Below are the code and all the weights of a small trained network. Each question names an input and a class and asks about switching units off, where a switched-off unit gives its printed mean instead of its output.

import numpy as np


def w(rows, s, z=0):
    codes = np.array(rows[::2]) - 128.0
    scale = np.full(codes.shape[1], s)
    scale[-1] = z or s
    return codes * scale


def f(y):
    return np.maximum(y, 0)


def log_softmax(a):
    a = a - a.max(-1, keepdims=True)
    return a - np.log(np.exp(a).sum(-1, keepdims=True))


def net(x, mask):
    res = np.array(x, float).reshape(1, 6) / 4 @ E
    y = f(res @ A[0][:, :-1].T + A[0][:, -1])
    res = res + np.where(mask, y, B[0][:, -1]) @ B[0][:, :-1]
    return log_softmax(res[-1] @ U[:, :-1].T + U[:, -1])


A, B = {}, {}
E = w([
[125,128,137,130],'x0',
[41,217,92,137],'x1',
[119,128,146,139],'x2',
[111,126,163,154],'x3',
[59,71,197,3],'x4',
[194,192,241,69],'x5',
],0.0074)
A[0] = w([
[105,144,85,173,139],'N0',
[142,82,173,79,84],'N1',
[134,125,144,111,98],'N2',
[252,159,138,213,34],'N3',
[146,97,121,146,81],'N4',
[63,108,117,95,2],'N5',
[77,172,42,198,145],'N6',
[159,97,173,79,108],'N7',
[95,118,125,112,66],'N8',
[117,2,88,164,144],'N9',
[64,108,128,87,192],'N10',
[97,28,97,152,82],'N11',
[167,126,161,117,96],'N12',
[213,157,124,188,216],'N13',
[96,181,130,101,185],'N14',
[72,210,128,96,93],'N15',
[57,104,118,81,24],'N16',
[135,102,118,164,88],'N17',
[110,149,158,87,66],'N18',
[117,136,95,176,125],'N19',
[152,64,115,139,137],'N20',
[135,131,125,90,102],'N21',
],0.011,0.005)
B[0] = w([
[175,87,121,155,197],'N0',
[179,67,114,137,191],'N1',
[144,115,103,117,144],'N2',
[68,167,128,6,223],'N3',
[132,152,105,143,144],'N4',
[144,178,104,193,149],'N5',
[188,52,141,205,254],'N6',
[135,55,132,129,196],'N7',
[126,154,105,146,139],'N8',
[74,219,123,95,226],'N9',
[141,131,146,62,210],'N10',
[104,193,133,65,189],'N11',
[135,88,100,94,163],'N12',
[83,207,122,164,246],'N13',
[124,156,101,160,192],'N14',
[64,193,131,95,186],'N15',
[108,210,136,176,164],'N16',
[154,130,125,148,152],'N17',
[144,114,111,100,164],'N18',
[159,87,143,147,186],'N19',
[91,168,160,146,177],'N20',
[125,118,151,133,145],'N21',
],0.018,0.008)
U = w([
[88,186,109,168,185],'0',
[85,134,155,35,230],'1',
[171,1,135,161,9],'2',
],0.0086,0.0014)

Each question gives the input, the list of numbers given to net, and the class t.
The units are the neurons (one row each of A and B). Each row of codes is followed by its name. A weight is (code - 128) times the scale printed after its matrix; where a second scale follows, it is the last column's (A, B and U).
mask holds one flag per neuron, in row order. A switched-off neuron (its flag False) gives its mean, the last column of its row in B, instead of its output. The means were averaged over made-up inputs and are rounded, as every weight is.
A unit's drop is (log p(t) with every unit on - log p(t) with that unit switched off) / (log p(t) with every unit on - log p(t) with every unit switched off).
The circuit of an input: a set's keep is (log p(t) with only the set's units on - log p(t) with every unit switched off) / (log p(t) with every unit on - log p(t) with every unit switched off). Starting from the 12 units with the biggest drops (on a tie, the unit counted first), units are removed one at a time, each time the one whose removal leaves the highest keep (on an exact tie, the one counted first), for as long as the keep stays at least 0.8.
circuit, biggest first: the units of the circuit, biggest drop first
k most important neurons: the k neurons with the biggest drops, biggest first
drop when u is switched off: that unit's drop, to one decimal
input [-4,3,0,6,-8,-6], class 2: circuit, biggest first : (N6)
input [2,-2,6,1,-7,2], class 1: 2 most important neurons : (N3 N14)
input [-1,-1,1,7,6,3], class 2: circuit, biggest first : (N3 N9)
input [-4,-2,6,7,-7,2], class 1: 4 most important neurons : (N3 N14 N16 N5)
input [2,0,-7,-5,8,5], class 2: 2 most important neurons : (N1 N3)
input [5,2,-1,5,8,-4], class 0: 4 most important neurons : (N16 N5 N3 N8)
input [3,5,-7,-5,-4,-6], class 2: drop when N6 is switched off : 0.3
input [-6,-4,-1,-5,-6,8], class 1: drop when N3 is switched off : 1.9
input [0,-6,-4,6,-4,3], class 1: 2 most important neurons : (N3 N6)
input [7,-1,0,1,-8,5], class 1: drop when N10 is switched off : -0.1
